Z418: [112 110  64 101 122 128 161 172 148 110 118 137 109  26 125 163  94 139
 123 120 109 121 163 176 101 136 105]
Z343: [ 96 103 103 106 131  95 140 169 137 105  99 123 116  88 100 157 138 151
 142 145  98 116 187 173  91 163  71]
Z469: [138 155 122 105 113 143 173 115 163 106 107 147  68 147 112 111 115  76
 124 125 115  92  64  88  84 127 132]
Z206: [139 118 142 123 132 107 175 127 121 125 113 118  67 179 127 153 144 120
 137 153 150 139  81  86 124 140  66]
Z50: [112 110  64 101 122 128 161 172 148 110 118 137 151 161 138 151 116 155
  88 154 109 181 152 156  90 107 142]
Z804: [ 89 156 118  91 161 179 145 111 139 101 140 115 127  96 129 116 150  78
 111 159  94  97 126 176  71 132 103]
Z952: [150 108  71 134 172 133 126 123  90 127 128 124 161  88 155 151 116 151
 138 154 137 131 202 115 142 125 103]
Z508: [127  99  69 114 122 148 144 178 104 132 144 157 111  48 170 160  98 152
 125 114 144 188 162 152 111 110 101]
asked: [161  88 155 151]	Z952
then: [100 157 138 151 142]	[145]
asked: [106 107 147  68 147 112 111 115  76]	Z469
asked: [154 137 131 202 115 142 125]	Z952
then: [ 68 147 112 111 115  76 124 125 115  92]	[64]
asked: [161  88 155 151 116 151 138 154]	Z952

Z276: [122 160 114  91  95 146 118 116  84  93 157 134 122 107  99  82  95  73
 200 219  88  74]
Z536: [122 160 114  91  95 146 118 116  84  93 157 134 122 107 152 166 158 181
  96  93 158 177]
Z554: [122 146 160  95  91 114 149 155  83  82 138 120 150 145 126 124 111 131
  93  74 134 141]
Z219: [178 102 189  53  57  88 172 189  52  54  97 123 176 193 108  90 100  88
  78  57 103  89]
Z336: [101 124 100 193 191 142 105  99 200 195 131 126 102  99 123 125 128 120
 170 191 124 122]
then: [122 146]	[160]
then: [100 193 191 142]	[105]
then: [105  99 200 195]	[131]
then: [157 134 122 107 152 166 158]	[181]
asked: [122 160 114  91  95 146 118 116  84  93 157 134 122 107  99  82  95  73
 200 219  88  74]	Z276

Z746: [138 126 164 119 158]
Z761: [114 136 204 120 149]
Z37: [110 142 176 129 134]
Z744: [126  40 107  83 172]
Z6: [122 140 182 128 105]
Z175: [117  78 141  99 140]
Z375: [117 147 141  99 140]
Z468: [140 122 186 105 182]
Z162: [114  99 141 110 195]
Z515: [128  97 204  86 238]
Z712: [138  54 161  75 224]
asked: [140 122]	Z468
then: [204  86]	[238]
then: [117 147]	[141]

Z820: [133 151 143 115 225  89 225 238 120  77]
Z715: [121 153 137  80 187  81 233 165 124  63]
Z906: [132  66 147 113 165 233  81 153 124  63]
Z212: [129 139 122 141 175 130 117 144 129 122]
Z135: [132 113 139 122 105 126 142 141 123 135]
Z438: [ 88 147 113  66 148  92 145  12 135  70]
asked: [153 137  80 187  81 233 165 124  63]	Z715
then: [137  80]	[187]
then: [113 139 122 105]	[126]
then: [ 89 225 238 120]	[77]
then: [175 130]	[117]
asked: [147 113  66]	Z438

Z701: [123 220 205  85 108 115]
Z766: [220  85 205 123 143 147]
Z14: [198 126 193 172 139  87]
Z856: [119 100 111  96 125 164]
Z905: [108 178 125 184 110 129]
Z794: [167  94 172 128 100 114]
then: [220  85 205 123]	[143]
then: [198 126 193]	[172]

Z397: [130  43 154  57  27  94 193 123 123]
Z297: [179 212  84  81 143  83 131 221  41]
Z483: [ 95 193 163 103  85  79  80 132 155]
Z207: [167 129 145  72 116 130  45 154 176]
asked: [ 95 193]	Z483
then: [143  83]	[131]
then: [130  45 154]	[176]
asked: [163 103  85  79  80]	Z483
then: [ 94 193]	[123]
then: [179 212  84  81]	[143]
asked: [131 221  41]	Z297

Z770: [134  76 133 213  61  34 125]
Z670: [132 123 129 157  95 131 131]
Z862: [131 101 129 166 106 129 129]
Z73: [ 80 133  34  61 213  76 136]
Z217: [128 210 129  55  78 177 123]
asked: [ 76 133 213  61  34]	Z770
then: [133  34  61 213  76]	[136]
then: [ 78 177]	[123]
asked: [133 213]	Z770
then: [ 76 133 213]	[61]

Z151: [113 171 148 160  73 129]
Z654: [179 135  73 137 102 170]
Z62: [147 132 102  72 160  73]
Z83: [119 127  79 140 112  85]
Z735: [147 160  73 132 102  72]
asked: [148 160  73]	Z151
asked: [160  73 132 102  72]	Z735

Z822: [116 124 129  65 118 131  47]
Z523: [142 135 163 216 103 179 170]
Z345: [149  73 120 141 109 238 151]
Z381: [158 124 131 188 118  94  95]
Z559: [129  65 116 124 121 126 163]
Z395: [101 188 137  28 167 200 119]
asked: [116 124 129  65 118 131]	Z822
then: [135 163 216]	[103]
asked: [129  65 116 124]	Z559
asked: [135 163]	Z523
then: [124 129  65 118]	[131]
then: [188 137]	[28]
asked: [149  73 120 141 109]	Z345

Z570: [ 88 109 111 235]
Z25: [187  88 111 235]
Z594: [137 153 118 235]
then: [ 88 111]	[235]
asked: [ 88 111 235]	Z25
then: [ 88 109]	[111]
asked: [109 111]	Z570
asked: [ 88 109 111 235]	Z570

Z85: [219 198  69 209 191 131 229 222  24]
Z783: [113 191 120 151 128  86 103 134  22]
Z67: [219 198  69 209 191 131 229 222  49]
Z92: [152 143 100 115 155 193 160  98 119]
Z876: [134 128 120  86 151 229 131 103  76]
Z721: [166 142 201 132 157  50 168  61 154]
asked: [134 128 120  86 151 229 131 103]	Z876
then: [128 120]	[86]
asked: [219 198  69 209 191 131 229 222  49]	Z67
then: [151 128  86 103 134]	[22]
asked: [100 115 155 193 160  98]	Z92
asked: [201 132]	Z721

Z737: [ 50 133  54 142 106 169  60 130 134 178 174  47 132  45  42 134 172  39
 131 177 137 142  71 160  78]
Z658: [ 50 133  54 142 106 169  60 130 134 178 174  47 132  45  42 134 172  39
 131 177 133 125 186  92 178]
Z30: [ 50 133  54 142 106 169  60 130 134 178 174  47 132  45 146 134 172  39
  96 177 137 142  71 160  78]
asked: [ 50 133  54 142 106 169  60 130 134 178 174  47 132  45  42 134 172  39
 131 177 137 142  71 160  78]	Z737
asked: [ 50 133  54 142 106 169  60 130 134 178 174  47 132  45 146 134 172  39
  96 177 137 142  71 160  78]	Z30
asked: [ 50 133  54 142 106 169  60 130 134 178 174  47 132  45  42 134 172  39
 131 177 133 125 186  92 178]	Z658

Z231: [ 98 119 105 161 147 123 142 116 101 131 109 132 112 133 164 128 142 139
 150  97 115 110 146  84 131 132 119 125 131 126 150 104 144 143 118 152
 140 136 124 124 139 119 172 130  91]
Z917: [ 72 110  66 180 178 107 145 100  57 115  87 166  54 134 202 111 168 158
 195  65  93  84 179  37 134 166 118 120 110  86 180  57 183 143 102 149
 114 143 124 130 153  97 194 127 177]
Z45: [ 65  96  84 179 178 157 111 110 113 100 135 167  78 121 116 105 138 159
 152 137  90 123 101 143 122 167 145 125  91  71 127 104 154 143 126  80
  67 126 135 157 143 112  74 117 173]
asked: [178 157 111]	Z45
asked: [65 93]	Z917
then: [ 37 134 166 118]	[120]
asked: [ 65  93  84 179]	Z917
asked: [139 119 172]	Z231
asked: [119 105 161 147 123 142 116 101 131 109 132 112]	Z231

Z645: [162 180 136 104 176 172  28  68 137]
Z676: [114 164  72  77 197 191 155 252 179]
Z571: [104  54  99 131 112 186 146 110 119]
Z541: [114 164  72  77 197 191 155 252 152]
Z932: [113 125 130 128 129 138 131 125 121]
Z928: [120 128 121 110 124 164  89 106 112]
Z296: [ 92  63 163 110  89 106 124 164 123]
Z935: [153  87 151 112 124 101 105 136 116]
Z801: [ 76 174 116 173  72  16 168  82 146]
Z225: [110  54 186  99 112 131 104 146 103]
Z172: [149 117  93 143 138 146 116  87 148]
Z224: [ 75  46 202  96  13 171 132 183 110]
asked: [110  89 106 124 164]	Z296
asked: [116  87 148]	Z172
asked: [110  54 186  99 112 131 104 146]	Z225
asked: [173  72  16]	Z801
then: [72 16]	[168]

